Below is a small trained network, with its code and all its weights. Each question gives an input and a class and asks what happens when units are switched off, that is, made to give their printed mean instead of their output.

import numpy as np


def w(rows, s, z=0):
    codes = np.array(rows[::2]) - 128.0
    scale = np.full(codes.shape[1], s)
    scale[-1] = z or s
    return codes * scale


def f(y):
    return y / 2 * (1 + np.tanh(0.7978845608 * (y + 0.044715 * y**3)))


def log_softmax(a):
    a = a - a.max(-1, keepdims=True)
    return a - np.log(np.exp(a).sum(-1, keepdims=True))


def net(x, mask):
    res = np.array(x, float).reshape(1, 4) / 4 @ E
    y = f(res @ A[0][:, :-1].T + A[0][:, -1])
    res = res + np.where(mask, y, B[0][:, -1]) @ B[0][:, :-1]
    return log_softmax(res[-1] @ U[:, :-1].T + U[:, -1])


A, B = {}, {}
E = w([
[98,120,133,99,119,146,134,146,125,127],'x0',
[76,255,150,135,105,70,61,135,91,90],'x1',
[120,124,141,122,121,130,129,111,128,129],'x2',
[211,181,211,66,49,162,133,193,181,194],'x3',
],0.0085)
A[0] = w([
[179,27,118,131,136,155,150,125,141,145,61],'neuron 0',
[246,152,187,90,69,151,123,179,161,176,131],'neuron 1',
[145,135,143,124,118,141,115,127,135,133,128],'neuron 2',
[70,50,75,172,201,101,107,101,97,85,124],'neuron 3',
[177,41,124,123,133,137,155,147,148,153,75],'neuron 4',
[114,109,132,128,141,113,124,119,130,129,125],'neuron 5',
[91,253,139,141,110,86,100,143,113,113,4],'neuron 6',
[114,160,124,129,110,97,120,147,119,120,113],'neuron 7',
],0.018,0.0028)
B[0] = w([
[111,223,162,108,197,134,3,133,77,76,189],'neuron 0',
[107,18,69,167,90,99,248,95,145,151,217],'neuron 1',
[129,79,148,118,116,162,134,90,131,132,137],'neuron 2',
[139,41,109,133,65,122,240,120,162,172,252],'neuron 3',
[136,254,168,106,140,132,26,170,120,105,180],'neuron 4',
[130,150,144,153,81,126,131,108,156,151,139],'neuron 5',
[153,207,134,117,192,150,34,173,110,101,206],'neuron 6',
[126,122,204,93,125,152,89,68,128,131,153],'neuron 7',
],0.0091,0.023)
U = w([
[111,73,110,136,89,104,233,107,151,158,255],'0',
[119,189,164,110,166,123,11,138,102,85,1],'1',
],0.011,0.00062)

Each question gives the input, the list of numbers given to net, and the class t.
The units are the neurons (one row each of A and B). Each row of codes is followed by its name. A weight is (code - 128) times the scale printed after its matrix; where a second scale follows, it is the last column's (A, B and U).
mask holds one flag per neuron, in row order. A switched-off neuron (its flag False) gives its mean, the last column of its row in B, instead of its output. The means were averaged over made-up inputs and are rounded, as every weight is.
A unit's drop is (log p(t) with every unit on - log p(t) with that unit switched off) / (log p(t) with every unit on - log p(t) with every unit switched off).
The circuit of an input: a set's keep is (log p(t) with only the set's units on - log p(t) with every unit switched off) / (log p(t) with every unit on - log p(t) with every unit switched off). Starting from all 8 units, units are removed one at a time, each time the one whose removal leaves the highest keep (on an exact tie, the one counted first), for as long as the keep stays at least 0.8.
circuit, biggest first: the units of the circuit, biggest drop first
top k neurons: the k neurons with the biggest drops, biggest first
drop of u: that unit's drop, to one decimal
input [-6,5,-1,8], class 0: circuit, biggest first -> [neuron 1]
input [-1,7,0,7], class 0: top 3 neurons -> [neuron 1; neuron 0; neuron 4]
input [-5,3,0,2], class 1: top 2 neurons -> [neuron 3; neuron 6]
input [-6,-7,-7,6], class 1: top 2 neurons -> [neuron 0; neuron 4]
input [2,-6,-4,-4], class 1: top 3 neurons -> [neuron 0; neuron 1; neuron 4]
input [4,-8,1,-5], class 1: top 2 neurons -> [neuron 0; neuron 4]
input [-7,2,4,-1], class 1: top 2 neurons -> [neuron 1; neuron 3]
input [-5,-8,6,-4], class 1: drop of neuron 0 -> 0.5
input [6,-3,-7,1], class 1: drop of neuron 3 -> 0.8
input [-2,-5,0,-1], class 1: drop of neuron 7 -> 0.0
input [2,-7,6,-4], class 1: drop of neuron 0 -> 0.6
